Rows and roughly how far along a hidden order each lies, from 0 to 20:
In the rows, 128 means zero.
[131 120 137 127 131 149 136 126 123 123 119 114 120 130 147 127 126] => 8
[134 108 134 120 124  79 129 130 120 106  95 118 124 125 112 134 127] => 12
[133 150 123 124 116  35 122 122 134 119 140 135 118 129 127 135 129] => 20
[133 136 121 124 136 141 127 126 141 129 119 108 132 133 125 125 126] => 8
[117 146 168 134 110   1 137 132 171 107  79 140 117 125 124 130 127] => 20
[126 131 124 120 136 150 133 127 115 134 129 152 137 130 123 130 132] => 6
[136 149 129 126 142   4 121 127 111 128 149 133 131 130 136 127 118] => 5
[128 179 118 117 127 153 114 123 149 118 129 119 130 136 148 125 131] => 10
[124 147 127 132 101 123 118 119 140 122 106 143 117 130 130 126 130] => 17
[135 162 137 124 116 192 121 126 135 128 123 130 130 131 130 137 130] => 12
[135 153 120 114 124 117 117 125 137 115 126 179 126 133 136 129 126] => 9
[123 144 137 134 120  56 115 125 131 125 120 149 121 121 150 135 123] => 2
[134 155 128 121 120 174 121 125 145 122 117 125 129 131 134 136 127] => 12
[137 195 120 103 140 123 108 129 132 130 142 199 124 127 144 134 121] => 6
[125 150 120 129 111 113 122 124 121 128 134 151 127 127 153 130 121] => 5
[126 149 150 126 127 106 118 130 150 121 118  82 126 131 147 125 124] => 12
[127 140  96 130 137  74 137 127 125 116 147 135 130 129 137 136 127] => 0
[117 125 134 126 125 120 132 127 126 128 137 172 133 128 142 126 136] => 2

Part 2:
[152 145 106 172 123 173 176  98  48 157 193 200 104 203 135 148 253 102
 200 185 142 130 129  95 171 137 253 138  83 158 149 111 130 167 199 159
  93  77] => 20
[133 143 107 149 103 173 180  98  62 139 181 160 100 155 152 140 213 101
 169 172 129 142 119 101 151 160 201 132 109 181 133 116 117 144 198 156
  86  74] => 17
[138 139 103 142  96 173 141 103  84 149 145 137 106 148 148 133 135 121
 151 139 132 160 117 112 141 191 137 130 113 181 121 110 123 140 154 143
  87  79] => 11
[146 127 117 126 157 127 132 120 113 131 143 165 121 151 113 161 188 105
 131 127 130  88 150 109 167 111 206 135 113 103 152 138 147 146 160 127
 145 127] => 6
[134 112 141 124 133 157 127 138 119 141 111 151 141 135 110 163 104 131
 142 102 128 144 116 131 145 127  98 169 137 103 121 109 109 148  98 124
 131 138] => 1
[131 112 141 125 138 152 101 145 116 131 109 149 140 132 109 173  90 128
 145 107 128 133 120 116 144 118 120 168 137 122 124 112 109 143  98 123
 138 140] => 0
[138 122 151 131 149 121  96 157 140 141 101 127 174 141 110 137  67 160
 127  91 128 134 128 160 138 111  98 145 129 123 123 120 131 133  81 122
 187 186] => 19
[154 148 103 162 140 132 147 105  77 158 156 159 120 167 129 129 163 113
 164 152 147 122 142 114 156 118 216 129  84 162 152 124 153 144 178 142
 118  85] => 2
[142 136 117 138 144 133 153 106  97 139 160 155 117 157 124 144 208 101
 151 149 138 104 138 103 153 121 228 139 110 121 149 128 136 149 170 136
 114 102] => 3

Next part:
[142 124 139 139 185 126 174 140  58 175 118 194 109 108 152  71 123  84
 126 186  74  99 146 135 119 142 193 145 150 147 161] => 13
[109 136 103 166 142 135 101 132  85 116 129 152 113 154  45 146 153  95
 128 174 182  92 159 127 141 138  93 114 154 147 143] => 5
[149 150 123 154 116 143 104 140 142 109 127  75 134 121  82 112  64 157
 136 190 137 102 149 132 126 127   1 122 171 152 133] => 20
[144 128 129 126 165 129 204 145  60 148 123 175 123 148 151  73 111 119
 125 166  53 122 117 131 117 118 197 143 127 117 138] => 18
[138 122 133 137 163 121 194 153  62 139 127 178 135 153  84  78 121  82
 121 151  65  66 140 114 143 123 139 132  98 135 106] => 19
[ 99 148  98 138 149 104 149 149  87 123 136 216 134 139  64 129 171 100
 128 111 120 103 109 124 123 130 252 118 141  67 106] => 9
[109 138 139 155 135 117  77 108 146 102 143 148 126 106 163 157 152 100
 136 144 183 135 127 100 139 136 209 106 159 132 133] => 0
[113 119 158 167 134 134 174 159  90 109 121 148 140  91 172 109 125  79
 138 132  71  74 125  93 126 111 122 121 141 172 113] => 19
[126 155 160 139 114 114 142 131 129 100 141 126 139  97 201 147 131 129
 131  90 106 119 104  96 119 120 202 107 191  90 115] => 13
[161 142 156 152 151 139 126 120 114 116 134 114 121 109 185 110  88 152
 138 228 106 118 147 123 122 125 113 132 142 184 156] => 16
[132 154 117 139 112 130 130 147 119 131 121  92 115 131  65  84 116 124
 125 113 141  79 148 128 132 140  34 123 191 100 134] => 17
[148 125 168 129 134 122 131 148 111 164 121 115 137  93  94 101  99 100
 128 139 120  79 153 128 142 145  67 138 135 130 105] => 16

Next part:
[116 128 133 151 149 135 157 128 136 124 125 133 105 111  85 120 145 124
 128 138 124 134 118 132 120 133 126] => 1
[108 117 130 124 147 124 120 234 149 119 117 125 136 123 158 117 150 119
 125 117 135 129 190 132 124 132 125] => 11
[150 117 135 135 134 139 113 111 137 137 125 117 138 132 146 124 123 135
 130 123 134 128 202 151 114 147 120] => 4
[151 123 134 138  79 135 138   1 113 119 125 123 128 116  71 120  98 147
 127 142 128 127 151 127 119 108 135] => 9
[137 125 126 115 136 125 136  13 112 109 125 129 144 138  38 135 109 141
 130 118 165 130 137 115 125 157 134] => 20
[154 142 126 124 128 135 103 207 155 117 148 123 114 125 126 125 140 153
 132 115 114 124  72 140 128  85 124] => 7
[138 119 126 118  94 127 112 109 120 109 116 127 135 121 144 114 104 138
 127 115 154 135 110 130 129 113 136] => 9
[114 124 123 120 135 122 140 133 117 117 137 135 139 137 138 137 131 138
 128 132 149 126 169 119 132 159 132] => 18
[124 124 125 137 168 134 123 148 146 162 113 123 109 135  94 108 138 109
 131 112 105 127  59 167 126 140 119] => 10
[101 124 131 137 155 124 116 146 148 135 127 130 100 127 149 108 138 127
 130 124 116 132  61 129 127 147 125] => 7
[110 125 119 117 134 125 106 183 130 105 127 139 114 121 169 119 137 147
 128 115 164 139 102 129 124 149 135] => 1
[148 137 126 121 140 134  98 116 144 124 124 123 133 133  63 116 129 131
 130 105 129 133  56 148 114 135 124] => 18
[111 117 120 125 138 122 137 108 122 130 124 126 120 126 105 113 127 115
 127 115 145 134 107 124 128 144 130] => 16
[143 121 127 144  93 136 157   1 110 151 132 132 116 120  74 128  99 135
 128 147 120 126 137 130 136 113 133] => 0
[117 145 133 138 140 124 141 155 139 113 143 125 107 117 125 135 129 151
 128 143 106 122 108 115 133  96 129] => 4
[127 146 116 121 154 123 104 255 159 133 136 124 129 139  55 129 154 122
 130 116 132 129  53 127 119 131 122] => 10
[148 123 125 145  89 130 155  33 100 154 125 123 125 122  59 130  98 109
 126 147 112 127 159 127 135 104 131] => 17
